Here is a tiny trained network, its code and every weight. The questions are about switching its units off for an input and a class, where a switched-off unit gives its printed mean instead of its output.

import numpy as np


def w(rows, s, z=0):
    codes = np.array(rows[::2]) - 128.0
    scale = np.full(codes.shape[1], s)
    scale[-1] = z or s
    return codes * scale


def f(y):
    return y / 2 * (1 + np.tanh(0.7978845608 * (y + 0.044715 * y**3)))


def log_softmax(a):
    a = a - a.max(-1, keepdims=True)
    return a - np.log(np.exp(a).sum(-1, keepdims=True))


def net(x, mask):
    res = np.array(x, float).reshape(1, 7) / 4 @ E
    y = f(res @ A[0][:, :-1].T + A[0][:, -1])
    res = res + np.where(mask, y, B[0][:, -1]) @ B[0][:, :-1]
    return log_softmax(res[-1] @ U[:, :-1].T + U[:, -1])


A, B = {}, {}
E = w([
[126,132,122,124,126,129,127,122,122,125,132],'x0',
[88,151,181,79,75,113,106,109,195,142,117],'x1',
[41,113,134,159,145,172,114,120,170,111,253],'x2',
[154,155,177,96,181,170,97,151,105,194,143],'x3',
[132,116,133,126,134,123,124,159,139,129,126],'x4',
[130,198,25,179,65,175,129,165,191,176,156],'x5',
[116,108,163,147,59,132,181,175,52,167,156],'x6',
],0.013)
A[0] = w([
[92,124,110,101,253,133,79,79,202,47,115,66],'n1',
[161,77,84,205,234,162,164,130,49,99,140,76],'n2',
[52,89,150,153,160,171,139,111,152,95,230,43],'n3',
[111,114,188,160,49,148,144,152,39,150,79,85],'n4',
[92,23,90,174,65,4,180,108,154,35,130,74],'n5',
[78,59,189,127,191,79,110,93,116,87,157,44],'n6',
[73,49,174,101,29,172,198,163,45,146,204,69],'n7',
[192,136,204,75,189,184,90,141,98,209,190,61],'n8',
[70,134,213,50,51,103,92,98,183,153,112,88],'n9',
[89,53,163,103,138,152,131,112,116,108,255,4],'n10',
[146,106,151,49,149,77,164,106,65,97,69,91],'n11',
[60,4,159,102,169,74,107,80,79,151,154,37],'n12',
],0.0082,0.0037)
B[0] = w([
[101,133,94,99,160,169,92,100,134,84,81,247],'n1',
[115,128,174,89,111,108,174,165,173,36,175,207],'n2',
[184,86,113,82,87,49,153,145,157,205,84,232],'n3',
[125,88,97,110,155,177,122,112,140,129,107,195],'n4',
[128,122,182,106,131,85,47,76,97,156,203,233],'n5',
[98,167,66,188,81,126,126,170,147,133,118,213],'n6',
[95,115,127,140,200,245,84,113,169,91,63,237],'n7',
[102,139,177,160,129,97,98,68,63,156,163,220],'n8',
[130,113,154,100,152,138,207,155,174,79,188,230],'n9',
[198,52,117,105,99,86,135,117,140,151,113,214],'n10',
[141,169,74,125,103,110,142,164,122,179,120,215],'n11',
[130,185,91,181,126,107,115,156,171,132,152,207],'n12',
],0.012)
U = w([
[99,107,106,128,197,173,72,117,147,99,36,51],'0',
[227,91,123,105,88,70,166,149,123,198,55,252],'1',
[92,208,43,241,65,144,130,206,167,205,192,130],'2',
[107,129,197,103,134,119,251,166,152,40,210,51],'3',
[104,138,202,148,136,97,36,79,77,175,206,138],'4',
],0.012,0.0032)

Each question gives the input, the list of numbers given to net, and the class t.
The units are the neurons (one row each of A and B). Each row of codes is followed by its name. A weight is (code - 128) times the scale printed after its matrix; where a second scale follows, it is the last column's (A, B and U).
mask holds one flag per neuron, in row order. A switched-off neuron (its flag False) gives its mean, the last column of its row in B, instead of its output. The means were averaged over made-up inputs and are rounded, as every weight is.
A unit's drop is (log p(t) with every unit on - log p(t) with that unit switched off) / (log p(t) with every unit on - log p(t) with every unit switched off).
The circuit of an input: a set's keep is (log p(t) with only the set's units on - log p(t) with every unit switched off) / (log p(t) with every unit on - log p(t) with every unit switched off). Starting from all 12 units, units are removed one at a time, each time the one whose removal leaves the highest keep (on an exact tie, the one counted first), for as long as the keep stays at least 0.8.
units of the circuit, in order: the units of the circuit, biggest drop first
most important unit: the unit with the biggest drop
top k neurons: the k neurons with the biggest drops, biggest first
drop of u: that unit's drop, to one decimal
input [3,-2,-5,-8,-1,5,-1], class 4: most important unit	n5
input [-6,2,-4,-4,6,-8,7], class 2: units of the circuit, in order	[n12, n6]
input [-2,8,5,-3,8,7,-1], class 3: top 2 neurons	[n9, n6]
input [-8,-7,-7,-4,-8,4,7], class 0: units of the circuit, in order	[n4, n3]
input [-6,-7,-6,7,-2,-2,-5], class 3: top 3 neurons	[n2, n5, n3]
input [6,-1,0,-1,5,5,-5], class 0: top 4 neurons	[n6, n12, n11, n3]
input [5,-6,-3,-7,8,-5,3], class 4: top 2 neurons	[n5, n9]
input [-6,-4,-6,7,1,-1,-4], class 4: top 2 neurons	[n8, n3]
input [5,-8,8,6,-5,-4,8], class 0: top 4 neurons	[n7, n9, n4, n11]
input [-6,-7,-2,-3,-2,-3,8], class 0: top 2 neurons	[n7, n4]
input [5,-1,3,4,6,-6,-5], class 2: units of the circuit, in order	[n6, n12]
input [-6,-3,-3,-5,-2,-7,6], class 2: top 4 neurons	[n11, n12, n6, n1]
input [-6,8,-4,-8,3,-1,7], class 3: top 2 neurons	[n9, n8]
input [0,1,-4,7,0,-4,1], class 4: units of the circuit, in order	[n8]
input [1,8,2,5,-2,4,-7], class 3: top 2 neurons	[n9, n7]
input [7,-4,-4,5,7,1,-2], class 4: top 4 neurons	[n3, n9, n8, n10]
input [0,6,-5,4,-6,-3,0], class 3: top 3 neurons	[n9, n3, n10]
input [-3,-7,-1,-7,-3,5,-2], class 3: top 2 neurons	[n2, n8]
input [6,3,0,4,1,-1,-2], class 4: top 2 neurons	[n2, n7]
input [-4,-4,-6,-7,6,-3,-3], class 4: top 2 neurons	[n5, n3]
input [-8,6,-3,5,0,1,2], class 3: units of the circuit, in order	[n9]
input [8,6,2,1,-5,5,6], class 0: drop of n7	0.7
input [-7,-4,0,-1,1,-7,3], class 2: drop of n6	0.1
input [-8,8,8,1,-3,2,5], class 1: drop of n2	0.2
input [4,6,8,-3,4,4,5], class 1: drop of n10	0.1
